Each row is followed by its class.
[ -7 -14 -19  16  36 -15   1 -16   9   6  -8 -23  -1 -16   5 -15   3  -3
  -8  18 -33 -20  -1 -12   3 -23  -9  -7 -14 -17  -6  12 -15  10   5 -63]
(141)
[ -5  17  10 -16  71 -16  -4 -12 -13   9 -11 -25   0 -24  12   3  -1 -22
 -46  13 -65  15  -5 -18  28  30  15  18 -54 -20 -25  35 -17  51  39   4]
(97)
[  0  16  14 -10  51 -22 -19  -5  28  41  19 -11   5 -50  -4 -29  47  -7
   2 -33 -22 -20 -14 -29  23 -15  -7 -14   0   4 -15  16  38 -19   1 -88]
(142)
[  7  -4 -15  25  37 -47  -5 -39  10  20  -1 -11  -7 -25  16 -18  -2 -19
 -19  16 -26   1 -16 -13   0   9 -24 -29 -35  17  14  24 -16   9   8 -59]
(110)
[ -6   4  -5   6 -81  12  32  29 -21 -29 -15  12  -7  59   2  31 -28  20
  32  -4  46  10  37  21  -8 -13  18  17  36   1  30 -28 -17 -30 -25  68]
(141)
[  -8    0    5  -13   74  -13   -6  -29   23   28    2  -32   -5  -43
   -5  -25   34   -6   -4   -1  -61  -45  -23  -33   16  -23   -6   -9
  -19  -30  -28   21    8    1   10 -104]
(97)
[  0  -4 -14  32   9 -33   9  -1 -10  -9 -16 -15 -16  22  18   5 -19   1
 -19  23 -13   9  13  20   0  11  13   0 -14  19  -1   0 -34  14   0   6]
(110)
[  6 -36 -20  42 -12 -44  -7 -27  23   7  -9  -8 -16   2   5 -15   8   5
   5  11   7 -22  -8  11 -24  -2 -21 -39  -9  44  41   0 -30 -33 -17 -83]
(113)
[ -9  35  14 -26 -24  26  12  21  17  14   8   9   6   2  -9   0  33  10
  32 -32  25 -18  17  -8  38 -47  15  12  33  -8 -15  -8  61 -38 -24   3]
(142)
[ -2   1  -1   1 -36  10   7   5  34  14   3   4 -11   6 -21 -12  35  24
  48 -24  39 -38  12   8  20 -65   6 -14  35  16   5 -24  40 -66 -42 -45]
(113)
[  4  -8 -11  19   8 -11 -11 -19 -11 -13  -2  -5  -4  -3  14   4 -38 -18
 -21  24 -26   1  -7  -8 -21  24 -15   3 -28   4   8  15 -42  22  24  -4]
(36)
[  7 -40 -50  75 -32 -31  -6 -32  -4 -28 -19  -4 -16  27  27   4 -59  -6
 -14  59  -8  -9  -1  24 -57  19 -33 -23 -22  39  42  -4 -75  -2  -3 -34]
(36)
[  1 -24 -21  43 -19 -33   5 -10  -1 -20 -22 -10 -24  38   9  10 -14  16
  -3  29   8  -8  19  29 -15  -2  11 -15  -4  36  25 -14 -47 -14 -13 -15]
(113)
[  0   5  -9  13   4  -9  -8 -17 -13  -7  -3  -2   1   3  22  12 -33 -13
 -24  24 -30   5  -8 -12 -22  31  -5  14 -19  -2   3  11 -29  23  25   3]
(142)
[  6 -26 -49  62  14 -47  -7 -32   7 -21 -31 -12 -16  -2  36   2 -34 -22
 -38  62 -33  14   0  14 -36  32 -38 -34 -47  32  34  28 -70  29  10 -21]
(36)
[  2  20  17 -18 -21   1  -7  22  -9  10  25   8   2   0 -12  12 -14  -6
  16 -28  14  -2   3 -18   4  -2  11  27  16 -10 -16  -8  10 -13   0  19]
(141)
[  5 -10   3  16 -11 -21 -11 -14  -1   2  11   0 -13  10  -4   1 -16   3
   8   5  -1 -18 -13  -8 -25   3  -4  -3   0  11  10 -10 -25 -16   5 -33]
(113)
[ -6  10   4  18 -32 -16   6  36   1  -8  -1  -4  -9  36   1  12  13  25
  24  -5  27 -13  29  23   1 -17  27   3  39  21  -4 -27   2 -33 -25   5]
(142)
[-11  20  24   3  23 -18 -11  34  15  27  20 -11  -6  -4 -12 -18  46  22
  30 -29  15 -33  16  -2  28 -39  31   4  39   6 -37 -21  35 -38 -23 -47]
(142)
[-11  11 -14  -5  23   4  14 -24 -24 -20 -18 -16   9  15  35  14 -25 -14
 -35  37 -47  24   9 -16   2  27   1  13 -34 -34  15  31 -28  54  37  44]
(142)
[ -8  50  37 -58  18  34  11  12   5  26  18   8  10 -18 -13   5  24 -12
   8 -36 -11   0   1 -37  54 -19  15  32  -4 -41 -30  15  56   5   8  33]
(97)
[ -9  28  -3  -9 -25  24  16   2   8   6  -4   9   7  12   5   7  10   6
  18  -4  18  -6  17  -4  23 -27   9  10  19  -6  -1  -1  35 -16 -14  23]
(142)
[ -3   5   5  -9 -33  14  12   1  29  10   4   2 -10  10 -17  -7  27  18
  40 -20  26 -36  11   1  22 -53   6  -8  27   8   3 -15  38 -53 -31 -34]
(113)
[ -2  -1 -30  10  15   5  13 -33  16   2 -25  -9  -5  -8  19  -1 -13 -14
 -23  25 -29 -10  -2  -4  13 -12 -15  -2 -29  -2  -1  26  -4  19   5 -23]
(110)
[  6  -2 -23  22 -84   4  30  20 -21 -41 -22   7  -6  75  11  35 -40  19
  21  17  36  15  32  27 -21   2   5   1  28   9  41 -17 -35 -19 -16  66]
(20)
[  9 -17 -11  10  14 -31  -9 -25   8  11  -3  -8  -8 -15   6  -4   4 -14
 -18   2 -17   7 -13  -7  -7  15 -19 -23 -29  25  28  18 -18  -2   8 -42]
(113)
[ -5  -7 -39  20 -14   3  19 -28  13  -4 -30  -4  -3  -4  19   1 -20 -10
 -16  33 -13  -2   5   9   9 -18 -15  -1 -25   7   7  14  -9   8  -6 -15]
(141)
[  7   1 -13  18 -45 -26   4   1  -5  -8  -1   6  -5  20  13  12 -21  -6
   8   6  19  15  12   6 -13  13 -17 -19  -2  27  49   5 -19 -18 -10  17]
(36)
[  2 -24 -32  47 -60 -24  18   2   8 -18 -21   8 -14  59   6  10  -8  32
  34  20  37 -29  15  30 -32 -30  -9 -32  33  29  34 -24 -26 -39 -36 -39]
(20)
[ -9  12   8  -8 -26  12  15  24   0 -11   1  -2   2  30   2  11  10  16
  28 -18  18 -13  21   1   4 -20  18  10  39 -12   8 -15  10 -24 -16  16]
(142)
[  -2   -3   -2    0   58  -14   -3  -29   21   19   -1  -22   -4  -34
   -1  -26   29    1   -3    1  -46  -37  -14  -29   14  -33  -11  -16
  -13  -27  -25   25    8    0   12 -100]
(20)
[ -5  24  -3 -22 -36  29  22   5   7   4 -10  11   5  13   1  15  -1  -1
  12 -10   8   1  15  -2  22 -14   8  15  -1  -6   8   3  22 -12 -10  40]
(97)
[  2 -17 -26  28 -21 -14  19 -15  -9 -28 -20  -3  -7  38  21  17 -29   6
  -5  36  -9   1  21  16 -17   0   1 -16   1   1  32  -3 -36  -2  -3  16]
(83)
[ -5   9   0  12  -2 -20   2  17  -4 -13 -10 -14 -11  19   6   6  -7   5
  -1   5  -2   0  23  12  14  -1  17   4   1   9  -2  -1 -12   1  -3  12]
(36)
[  -7  -35  -20   44  -33  -27    8    3   25    2   -1  -10   -7   21
  -11  -19   22   29   44   -2   35  -57    8   23  -17  -57   -2  -29
   38   26   10  -32   -3  -59  -44 -102]
(141)
[  0  -8   0   9  32 -25  -6  -5   4   4 -10 -20 -11  -5   2  -5   7  -4
 -21   2 -24  -3  -2   5  13   2  13   0 -22  10  -6   9 -19  12  11 -29]
(113)
[ -2 -15   1  24  -7 -28  -1  20   8   0  -7 -12 -20  23  -6   0  11  19
  14   3  19 -19  13  20   4 -20  19  -6  18  25   3 -22 -18 -27 -20 -32]
(113)
[ 13   7   5   1 -18  -9  -6   0  -7  -6   8   8  -6  10  -2  13 -21  -3
   1  -9  -4  -5  -3 -13 -15  11  -3   7  -1  -1  -3   2 -20  -4  13  -2]
(20)
[  6  34  19 -38  -9  13   5  17 -35 -12  15   7   4  20  14  34 -51 -30
 -29 -10 -16  45   2 -27   8  50   7  45 -20 -28  -2  20 -18  51  39 110]
(110)
[ -8  15 -10   9 -73  11  32  22 -29 -40 -15   7   3  69  19  40 -32  16
  18  19  35  26  39  16 -15   9  18  12  27  -1  37 -19 -24  -5  -7  99]
(142)
[  7   1   9  14 -20 -31  -7   3  29  31  22   8  -7 -14 -13 -17  31   7
  34 -36  27 -25   6  -4   8 -29  -2 -27  30  29  10 -13  31 -65 -32 -60]
(83)
[   6  -41  -12   58    0  -34  -20  -22   25    8    8   -9  -18  -11
   -2  -30   -1    3   10   20  -10  -50  -20    9  -34  -18  -15  -27
    6   24   -5  -19  -25  -39  -21 -112]
(83)
[-10  20  31 -28  -2  12   5  31  12  22  31  -5   3  -3 -27 -16  39  16
  49 -52  24 -30  19 -23  39 -58  23  11  43 -28 -20 -16  51 -46 -24 -27]
(141)
[ -9  14   6 -12 -13  20   7   4  30  24   4   4  -4 -18 -17 -11  33   8
  29 -33  22 -34   9 -11  37 -59   8   7  24  -3 -22  -6  53 -44 -31 -45]
(141)
[  5 -27  -9  36  -2 -29 -16 -19  14   9   6  -8 -18  -1  -7 -15  -4   5
  11  12  -4 -34 -20   1 -31 -13 -15 -18   1  22   5 -15 -28 -27  -8 -79]
(113)
[ -5  16  -1 -11  -6  16  14 -11  19  14  -6   5   4  -6  -1  -1  10  -3
  10  -1  -6 -17   0 -10  22 -25  -5   4  -6 -10   2   8  26 -14  -9 -20]
(97)
[  8  -8 -11  22 -15 -16  -3  -8 -11 -12  -2   0  -5  17  11  16 -38  -8
 -12  24 -17  -1 -11   0 -35  30 -11   4 -17   8  17  -3 -47   8  12  -1]
(97)
[ -7  -6 -26  39   9 -32   4  -7  -7 -14 -25 -21  -9  21  27   7 -13   7
 -20  40 -14   0  15  22  -6   7  10  -7 -13  24   3   0 -36  10   2  -8]
(142)
[ -4   4   1  16  16 -25   3  13  -6  -1 -12 -10  -6  13  11   6  -5   3
 -11  18 -17   5   5  12   5   8  15   7 -13   5   0  -1 -24  11   2   0]
(97)
[ -2   3   5   2 -68   5  19  34   0 -15   2  12  -4  55 -12  20   1  32
  51 -19  43 -17  30  21 -13 -23  11   4  51   5  31 -37  -4 -52 -37  22]
(97)
[  1  18   8 -12  40 -22 -10 -24  -5  15   7 -10   0 -27   9  -4   1 -30
 -25 -14 -32  18  -5 -30  22  20 -12  -9 -38   1  13  41   2  19  26 -10]
(36)
[  -5  -27    2   34   25  -39  -13   -2   33   22   -4  -24  -25  -10
  -11  -29   37   21   16   -2   -1  -52   -6   14    3  -39    9  -22
   12   32  -13  -16   -8  -42  -26 -114]
(113)
[  6   8  18   7 -19  -6  -8  14  -4   6  23  13  -2  12 -14  10  -8   3
  24 -17  13 -16  -3  -8 -18   1   3  11  18   2   0 -21  -5 -29  -7 -11]
(97)
[  2  -6 -10  18   4 -13   9 -17   9  -1  -5  -9  -3   9   2  -9   6  14
  16   7 -10 -23   3  -5  -4 -25  -7 -16  10 -12   4   3  -8 -13  -5 -50]
(20)
[  3 -21 -29  49  36 -48  -4 -31  11   3 -24 -26 -17  -8  16 -15  -2   8
 -19  39 -36 -23  -7  11  -8 -13  -8 -27 -27  25 -12   8 -36   2   4 -89]
(20)
[ 11  13  20  -3  -3 -24 -14  15  23  35  31   9   1 -23 -19 -15  35   0
  28 -46  22 -12   6 -13  21 -22   6 -17  28  14   0  -7  41 -50 -23 -40]
(83)
[  2 -22  -9  43 -61 -38   3   5   0 -14   5  15 -18  50  -2  12 -12  25
  38  13  38 -40  -6  25 -51 -11  -2 -24  30  33  26 -43 -28 -57 -35 -51]
(97)
[  9  19   7  -6 -45 -16  11  23  -7   6  16  14  -2  24   1  15  -8   0
  22 -32  37  22  13   0   4   5   1  -2  21  20  29 -10  11 -28 -17  41]
(110)
[  4  12   3   5 -26 -15  12  27 -12 -14 -10   0 -12  34   3  22  -6  15
   5  -2  18   7  24  17  11  -3  23   9  13  12  -8  -9 -11 -10  -7  32]
(20)
[  5  -6  -3  14  -5 -27  -8  -3  18  11   4  -4  -6 -15  -1 -13  14  -2
  14 -17   9 -13   1  -2  -1  -9 -16 -27   3  28  24   4   5 -35 -15 -55]
(36)
[  1   8  28   0  21  -5 -24   4  16  22  34  -8  -7 -28 -19 -21  14   1
  26 -33  -7 -43 -11 -28   6 -29  -1   4  17  -6 -28  -8  21 -34  -4 -70]
(36)
[ -6  16 -10   9 -19  11  15 -11  21   4  -9   4   1   6   9  -3  11  11
  17   6  10 -24  12   3  14 -34   3  -5  14   6   3  -3  23 -26 -16 -21]
(142)
[ -3  20  27 -13  26 -18  -3  26   7  17   9 -12  -8  -4 -12  -6  29   9
  12 -24  -7 -20   6  -5  29 -15  26   6   5  -3 -28  -8  17 -19  -7 -26]
(97)
[ -6   9 -16  -8   1  15  19 -28   8   4 -19  -3   3 -14  14   2 -10 -17
 -20  11 -18   1   4 -10  29 -10  -5  10 -32  -9  -2  28   9  15  10   0]
(141)
[  7  16  20 -23 -29 -10  -1  16   3  11  19  10  -4  10 -13   9  17  -5
  18 -40  24  15   9  -9  13   0   2  -3  12  12  29   2  16 -28 -10  22]
(113)
[  0  -5 -19  18  14 -15  11 -27   1  -3 -14 -17  -3   5  12  -4  -5   2
  -7  19 -30  -9   1 -13  -3 -11 -12 -13 -17 -14   5  18 -22  12  13 -34]
(20)
[ 12   9  11  18 -72 -11   1  24  -4  -8  21  22  -8  40 -12  15 -15  26
  47 -19  53 -15  11   7 -26 -15   7   2  47  16   6 -36  -6 -52 -22  10]
(20)
[ -7   7   3  -9  16   4   8  -2  -6  -9   1 -15   2   2   9  -1  -6  -6
   0   2 -23   0   9 -16  12  -8  -2   5  -7 -29   7  15  -4  15  13   9]
(36)
